Below are the code and all the weights of a small trained network. Each question names an input and a class and asks about switching units off, where a switched-off unit gives its printed mean instead of its output.

import numpy as np


def w(rows, s, z=0):
    codes = np.array(rows[::2]) - 128.0
    scale = np.full(codes.shape[1], s)
    scale[-1] = z or s
    return codes * scale


def norm(h):
    return h / np.sqrt((h * h).mean(-1, keepdims=True) + 1e-5)


def f(y):
    return y / 2 * (1 + np.tanh(0.7978845608 * (y + 0.044715 * y**3)))


def log_softmax(a):
    a = a - a.max(-1, keepdims=True)
    return a - np.log(np.exp(a).sum(-1, keepdims=True))


def net(x, mask):
    res = np.array(x, float).reshape(1, 3) / 4 @ E
    u = 0
    for l in range(2):
        y = f(norm(res) @ A[l][:, :-1].T + A[l][:, -1])
        res = res + np.where(mask[u : u + 8], y, B[l][:, -1]) @ B[l][:, :-1]
        u += 8
    return log_softmax(norm(res)[-1] @ U[:, :-1].T + U[:, -1])


A, B = {}, {}
E = w([
[148,52,140,144,142,23],'x0',
[183,177,218,178,82,97],'x1',
[190,105,32,97,2,139],'x2',
],0.0062)
A[0] = w([
[66,36,110,109,138,181,166],'L0N0',
[174,144,80,150,82,117,159],'L0N1',
[186,156,167,190,110,105,121],'L0N2',
[103,155,176,191,182,190,9],'L0N3',
[135,154,188,112,49,91,142],'L0N4',
[121,169,177,101,174,234,27],'L0N5',
[153,65,142,160,155,87,221],'L0N6',
[98,2,96,76,88,193,179],'L0N7',
],0.0087,0.0012)
B[0] = w([
[60,21,238,69,103,222,210],'L0N0',
[173,246,219,67,171,58,194],'L0N1',
[45,37,130,110,46,179,204],'L0N2',
[229,96,101,30,162,140,213],'L0N3',
[79,110,168,78,204,165,194],'L0N4',
[122,134,56,204,74,28,217],'L0N5',
[96,131,3,184,58,48,214],'L0N6',
[73,176,153,50,161,144,255],'L0N7',
],0.0053,0.0047)
A[1] = w([
[138,192,62,187,140,252,64],'L1N0',
[78,226,104,126,73,159,93],'L1N1',
[141,186,222,250,69,190,161],'L1N2',
[68,131,150,238,255,127,254],'L1N3',
[6,150,174,44,124,134,174],'L1N4',
[52,227,172,136,117,75,152],'L1N5',
[171,118,231,204,44,119,177],'L1N6',
[146,5,16,161,53,78,177],'L1N7',
],0.0062,0.0013)
B[1] = w([
[79,2,66,171,75,8,143],'L1N0',
[159,110,108,126,160,63,160],'L1N1',
[69,92,138,132,102,129,166],'L1N2',
[180,194,100,53,34,137,197],'L1N3',
[162,145,177,216,128,118,254],'L1N4',
[156,110,53,175,243,122,163],'L1N5',
[74,109,107,59,158,198,189],'L1N6',
[127,146,120,184,155,165,226],'L1N7',
],0.0097,0.0046)
U = w([
[41,103,208,86,129,209,214],'0',
[249,217,139,46,117,104,172],'1',
[102,107,74,201,101,51,137],'2',
[199,155,165,228,184,183,6],'3',
],0.012,0.0015)

Each question gives the input, the list of numbers given to net, and the class t.
The units are the neurons (one row each of A and B). Each row of codes is followed by its name. A weight is (code - 128) times the scale printed after its matrix; where a second scale follows, it is the last column's (A, B and U).
mask holds one flag per neuron, layer by layer. A switched-off neuron (its flag False) gives its mean, the last column of its row in B, instead of its output. The means were averaged over made-up inputs and are rounded, as every weight is.
A unit's drop is (log p(t) with every unit on - log p(t) with that unit switched off) / (log p(t) with every unit on - log p(t) with every unit switched off).
The circuit of an input: a set's keep is (log p(t) with only the set's units on - log p(t) with every unit switched off) / (log p(t) with every unit on - log p(t) with every unit switched off). Starting from the 12 units with the biggest drops (on a tie, the unit counted first), units are removed one at a time, each time the one whose removal leaves the highest keep (on an exact tie, the one counted first), for as long as the keep stays at least 0.8.
units of the circuit, in order: the units of the circuit, biggest drop first
unit that matters most: the unit with the biggest drop
top k neurons: the k neurons with the biggest drops, biggest first
top k neurons in layer l: the k neurons of layer l with the biggest drops, biggest first
input [-1,-1,2], class 3: top 2 neurons in layer 1 : [L1N4; L1N3]
input [-5,-4,2], class 2: top 2 neurons in layer 0 : [L0N4; L0N5]
input [5,-3,6], class 1: top 4 neurons in layer 0 : [L0N1; L0N7; L0N5; L0N2]
input [-7,-6,2], class 2: top neuron : [L1N0]
input [6,8,-8], class 0: top 2 neurons : [L0N2; L1N6]
input [-5,-4,-7], class 1: units of the circuit, in order : [L1N3; L0N5]
input [6,-4,-7], class 1: top 2 neurons in layer 0 : [L0N2; L0N5]
input [-3,-3,3], class 3: units of the circuit, in order : [L1N4; L1N3; L1N6; L0N6]
input [-2,0,-3], class 3: top 4 neurons : [L0N5; L0N7; L0N1; L0N3]
input [-2,-3,3], class 3: top 2 neurons in layer 0 : [L0N3; L0N2]
input [-5,2,-4], class 2: top 2 neurons in layer 0 : [L0N5; L0N1]
input [-1,1,-1], class 3: top 2 neurons in layer 0 : [L0N5; L0N1]
input [7,-8,1], class 0: top 3 neurons in layer 1 : [L1N0; L1N5; L1N1]
input [5,-1,-8], class 1: units of the circuit, in order : [L1N3]
input [-1,-2,1], class 3: top 3 neurons in layer 0 : [L0N2; L0N3; L0N4]
input [3,0,1], class 3: top 2 neurons : [L1N7; L1N0]
input [8,-2,8], class 1: top 2 neurons in layer 1 : [L1N0; L1N2]
input [5,-7,4], class 0: top 2 neurons : [L0N0; L0N7]
input [-7,5,5], class 2: top 2 neurons : [L1N0; L0N0]
input [0,-5,5], class 0: top 2 neurons in layer 0 : [L0N0; L0N5]
input [1,-3,-7], class 1: unit that matters most : L1N3
input [-2,-3,1], class 3: top 3 neurons in layer 0 : [L0N2; L0N3; L0N4]
input [6,6,0], class 0: top 2 neurons in layer 0 : [L0N2; L0N5]
input [6,8,-3], class 0: top 2 neurons : [L1N6; L0N5]
input [0,0,-4], class 1: top 2 neurons : [L0N2; L1N4]
input [-4,-3,2], class 2: top 2 neurons in layer 0 : [L0N3; L0N4]
input [-5,0,-3], class 2: top neuron in layer 0 : [L0N1]
input [-6,8,0], class 0: top 2 neurons : [L1N6; L0N6]
input [-8,4,-6], class 2: top 2 neurons : [L0N5; L1N0]
